Below is a small trained network, with its code and all its weights. Each question gives an input and a target symbol and asks what happens when units are switched off, that is, made to give their printed mean instead of their output.

import numpy as np


def w(rows, s, z=0):
    codes = np.array(rows[::2]) - 128.0
    scale = np.full(codes.shape[1], s)
    scale[-1] = z or s
    return codes * scale


def norm(h):
    return h / np.sqrt((h * h).mean(-1, keepdims=True) + 1e-5)


def f(y):
    return np.maximum(y, 0)


def softmax(a):
    e = np.exp(a - a.max(-1, keepdims=True))
    return e / e.sum(-1, keepdims=True)


def log_softmax(a):
    a = a - a.max(-1, keepdims=True)
    return a - np.log(np.exp(a).sum(-1, keepdims=True))


def net(x, mask):
    ids = ['βγδηθλμξπτφψω'.index(c) for c in x.split()]
    T = len(ids)
    res = E[ids] + P[:T]
    r = norm(res)
    for j in range(2):
        rows = slice(2 * j, 2 * j + 2)
        q, k, v = (r @ M[0][rows].T for M in (Q, K, V))
        z = softmax(np.where(np.tri(T) > 0, q @ k.T / 2**0.5, -1e9)) @ v
        o = O[0][rows]
        res = res + np.where(mask[j], z, o[:, -1]) @ o[:, :-1]
    y = f(norm(res) @ A[0][:, :-1].T + A[0][:, -1])
    res = res + np.where(mask[2:18], y, B[0][:, -1]) @ B[0][:, :-1]
    return log_softmax(norm(res)[-1] @ U[:, :-1].T + U[:, -1])


Q, K, V, O, A, B = {}, {}, {}, {}, {}, {}
E = w([
[128,125,224,127],'β',
[224,51,120,135],'γ',
[178,3,64,112],'δ',
[144,65,62,157],'η',
[234,55,114,104],'θ',
[125,152,179,53],'λ',
[152,169,140,47],'μ',
[66,44,120,119],'ξ',
[182,160,71,171],'π',
[222,81,34,98],'τ',
[98,137,118,81],'φ',
[139,230,115,116],'ψ',
[13,105,102,12],'ω',
],0.017)
P = w([
[1,179,105,161],'0',
[28,130,70,156],'1',
[39,124,92,146],'2',
[47,119,98,151],'3',
[45,121,102,145],'4',
[57,108,108,143],'5',
[60,118,112,142],'6',
[59,114,105,151],'7',
],0.0044)
Q[0] = w([
[101,122,46,143],'head 0',
[186,82,89,60],'head 0',
[20,47,109,86],'head 1',
[135,135,85,3],'head 1',
],0.0061)
K[0] = w([
[255,152,90,164],'head 0',
[145,59,77,198],'head 0',
[59,140,110,69],'head 1',
[48,156,206,81],'head 1',
],0.0049)
V[0] = w([
[175,53,123,138],'head 0',
[173,163,209,253],'head 0',
[118,68,174,162],'head 1',
[203,157,89,127],'head 1',
],0.0066)
O[0] = w([
[60,151,44,71,94],'head 0',
[148,92,114,180,1],'head 0',
[192,215,159,152,80],'head 1',
[223,130,229,2,86],'head 1',
],0.0087,0.0052)
A[0] = w([
[206,208,182,178,208],'neuron 0',
[106,199,143,153,119],'neuron 1',
[149,53,68,131,131],'neuron 2',
[244,133,81,145,41],'neuron 3',
[197,118,120,135,91],'neuron 4',
[65,144,177,87,127],'neuron 5',
[38,105,54,154,162],'neuron 6',
[57,188,145,114,102],'neuron 7',
[129,132,106,84,153],'neuron 8',
[106,27,52,160,153],'neuron 9',
[189,193,168,63,253],'neuron 10',
[203,179,151,134,146],'neuron 11',
[170,95,125,127,107],'neuron 12',
[110,181,190,87,90],'neuron 13',
[89,195,176,157,201],'neuron 14',
[181,146,112,61,128],'neuron 15',
],0.011,0.0029)
B[0] = w([
[85,166,197,110,180],'neuron 0',
[197,137,145,86,172],'neuron 1',
[215,206,184,152,184],'neuron 2',
[65,113,67,115,159],'neuron 3',
[149,170,98,118,144],'neuron 4',
[98,79,106,135,222],'neuron 5',
[136,180,140,187,254],'neuron 6',
[183,70,96,181,226],'neuron 7',
[167,56,147,174,174],'neuron 8',
[121,138,184,81,222],'neuron 9',
[59,138,100,91,194],'neuron 10',
[2,161,197,163,157],'neuron 11',
[120,99,108,212,144],'neuron 12',
[208,25,78,125,185],'neuron 13',
[250,100,149,90,204],'neuron 14',
[75,190,150,169,163],'neuron 15',
],0.0066,0.0085)
U = w([
[138,50,235,139,183],'β',
[198,99,114,168,64],'γ',
[180,58,117,162,254],'δ',
[168,164,166,240,134],'η',
[166,101,102,129,123],'θ',
[158,2,110,67,16],'λ',
[113,77,79,32,105],'μ',
[28,120,226,183,45],'ξ',
[64,210,98,120,60],'π',
[172,159,18,118,94],'τ',
[130,54,51,246,143],'φ',
[145,177,183,49,151],'ψ',
[31,108,103,48,60],'ω',
],0.01,0.0069)

Each question gives the input, a string of symbols that net reads in full, and the target symbol t.
The units are the heads (2 rows each of Q, K, V and O) and the neurons (one row each of A and B). Each row of codes is followed by its name. A weight is (code - 128) times the scale printed after its matrix; where a second scale follows, it is the last column's (O, A, B and U).
mask holds one flag per unit, heads first, then neurons. A switched-off unit (its flag False) gives its mean, the last column of its rows in O or B, instead of its output. The means were averaged over made-up inputs and are rounded, as every weight is.
A unit's drop is (log p(t) with every unit on - log p(t) with that unit switched off) / (log p(t) with every unit on - log p(t) with every unit switched off).
The circuit of an input: a set's keep is (log p(t) with only the set's units on - log p(t) with every unit switched off) / (log p(t) with every unit on - log p(t) with every unit switched off). Starting from the 12 units with the biggest drops (on a tie, the unit counted first), units are removed one at a time, each time the one whose removal leaves the highest keep (on an exact tie, the one counted first), for as long as the keep stays at least 0.8.
units of the circuit, in order: the units of the circuit, biggest drop first
most important unit: the unit with the biggest drop
top k neurons: the k neurons with the biggest drops, biggest first
which heads matter: for each layer, one digit per head in row order, 1 if its drop is at least 0.15 and else 0, layers parted by /
drop when u is switched off: that unit's drop, to one decimal
input τ π ξ φ μ, target μ: top 2 neurons	(neuron 10; neuron 15)
input ω ψ φ φ γ ψ ξ, target ξ: which heads matter	00
input π β λ β β φ φ, target η: units of the circuit, in order	(neuron 6; head 1)
input φ φ δ τ, target τ: most important unit	head 0
input φ γ φ ψ ψ, target ψ: top 3 neurons	(neuron 0; neuron 10; neuron 11)
input θ ψ ψ, target ψ: top 2 neurons	(neuron 10; neuron 14)
input ω ω η ψ λ φ γ ξ, target ξ: top 3 neurons	(neuron 9; neuron 6; neuron 13)
input φ φ η, target η: top 2 neurons	(neuron 2; neuron 9)
input ξ ω ξ τ, target τ: which heads matter	10
input ψ φ φ φ β τ η, target η: which heads matter	00
input β η θ, target τ: which heads matter	11
input γ ω τ ξ ξ δ φ, target φ: drop when head 0 is switched off	-0.1
input ω φ φ φ ψ γ π, target π: drop when head 1 is switched off	0.2
input φ ξ γ μ, target μ: drop when neuron 6 is switched off	0.1
input φ λ φ ψ ω η φ π, target π: drop when neuron 3 is switched off	0.2
input ψ τ ψ φ ω τ ψ φ, target φ: top neuron	(neuron 6)
